Each row is followed by one of two labels, saying whether the row has a hidden trait. Each part has a new trait and two new labels.
In the rows, 100 means zero.
[ 90 101 142 119 107  85 108 126  99 101 135  84  92  71  57  56  99  66
 103 108 117 156 102  94  89  98 107 106  95 107  73  94 100 139  90  97
 103 100  86 140  78 100 112  98  55  84  86 115  89 103 104 107  93 127
 124 113  98 134  98  93 106 104  84  85 102 101 109  90  98  58 104 103
  99] : A
[110  95  75  98 139 115  91  99 148 106 131 123  59 148 117 118 112  78
  88 114 147 123 121 104 104 104  71  89 106  95  72 104  79  59  87  92
  93 123  84 133 130  99  91 100 148  70 100  76  95  78 104  94 147 105
 118 119  96  77 101  94 106  98  83  70 126 109  88  84 101  90 100 133
 115] : A
[107  98  98  94 100 112  95  47 104  96 130  92 100  43  49  69  79  69
 115  99 118  83 118  85  98  94  96 102  96  88  56  95  95 106 103  92
  90 115 101 125 120  77 122  86  69 104  89 115  80  99 105 104  66  90
  75 107  90 119 112  94  97 116  90 124 112  97  96  93  83  85 101  90
 104] : T
[102 102  63  97  81  64  78 136  61  82  37 119 149 136 164 124  69 129
  89 119 123   0 127 118 104  88  75  80 117 158 198  96 185 107 124 111
 122 112 158   0  70  91  56 122  70 141  92  94 131  88  88  98  67  66
 113  81 104 177  97  98  82 105 123 128  80 101 119 107 111 104 101 109
  85] : A
[104  95  84 110 107 106 105 106 122  94 109  83  92 110  47  78  83  79
  92 113 130 112 105 101  89  95  58 101 103  96  57  93  98  89  98  91
 100 112 145 159 113  95  94  97  68  88  90 114  98  83  96 102  89 111
 123 116  94  85  88  87  86 103  98 104 115  98  93  80 101  53 101 102
  98] : A
[102 101  64  73  69 111 106  76 102  77 114  83 100 156 151  38 191 113
  88 129 138  90  97 113  90  92  29  71 119  98 110  91  29  50  96  83
 106  53 140 155 124  94 127 134 175  82  90  85 123  65 120  94  60 108
 159  95  89  70  84  93  82  76  72 107  92 107  70  93 120  42 102  91
 107] : A
[ 89 111  96  96  56  65  84 109  72  79  90 121 139 133 176  74 118 106
  94 131 132  24 139 119 105  90  59  49 116 139 164  92 136 113 118 108
 113  98 147  22  57  77  86 146 122 128  72  73 112  75 110 102  55  86
 145  70 102 200  95  97  97  99  95 108  75 117 114 102 117  60 102 107
  98] : T
[ 95  93 109 107 104  75  92 100  92 118  94 109 102 100 103 123 100 115
 107  76  91  84  94 101 111 105 119  91 100 107 166  97 140 115 101 111
  98  97  73  73  82 106  98  94 109 123 103 109 106 127  95  95 103  92
  77  98 105 106  98 106 111 101 103  97  93  98 105 103  99 134 100 105
  91] : T
[ 94 101 136 110  87  86 107 107  98  89 115  87 103  69  75  57 105  77
 102 116 102 122  95  93  81  97 104 114  91 107  64  91  83 125  92  98
 105  89 107 135  78 102 107 101  76 104  89 107  85  96  99 112 104 120
 134 105 102 151  98  95  96 101  96  97  97 102 117 102 104  57 103  99
  97] : A
[100 101 122  90  61 101  94  21 118 103 123  95 106  89  86  75 101 122
 105 100  88  44  80  95  95  93  88 108  98 105  78  88 109 134 121  99
  81  89 131  98  91  87 123 101 125  96 101 108 104 104 103  96  50 121
  89  80  99  87 103 100  88  92  90 119  94 101  93 102  92  79  98  73
  99] : T
[ 90 101  81  94 103  69  95 126  58  94  93  90 126  71 119  48  99  96
 109  84 136  85 104 104 103  95 111  90 105 111 159  97 111 102  92 103
 106  75  98  74 101  94 123 106  89 121  90 124 114 105 110  93  64  68
  83 107  93 116 107 103 103  89  92 119  81  90  92 104 104 107 104  96
  90] : T
[102  99 122 113 111 113 101  97  88 109 117 107  95  98  54  97 110  54
 106 113  93 183 131  94 104 102 104 103 104 114  88 103 116 127 100  95
 130 116  43 160  92 101  78  96  25 132  95  78  88  94  95 107  87 108
 125 108  96 127 106  94 106 136  85  77 113 107 116  90  86  87 105 113
 114] : A
[ 86 105 114 104 100  78 106 122  97 107 109  87  98  98 100  57 101 113
  99  91 120 111  82 107  98 102 116 104 102 111 109  96 118 123  96 106
  97  83 112  89  79 104 117 100 118  96  93 121 114 105 103  94  81 118
  93  99  99  79  95 103 102  78  96  98  87  96  86 100 106  95 100  91
  93] : T
[104  92  77 100 131  79  97 147  85  94  92  87 103  75  87  82 100  74
 108  97 142 115 108  97  96  99 109 109  99 110 118  99  99  91  82  95
 111  92  76 117 115 108 109  91  76 112 102 112  96 102 101 100 115  72
 101 126  97 114 109  97  99 101  99 106 103  91 101 102 100 101 104 114
  96] : T
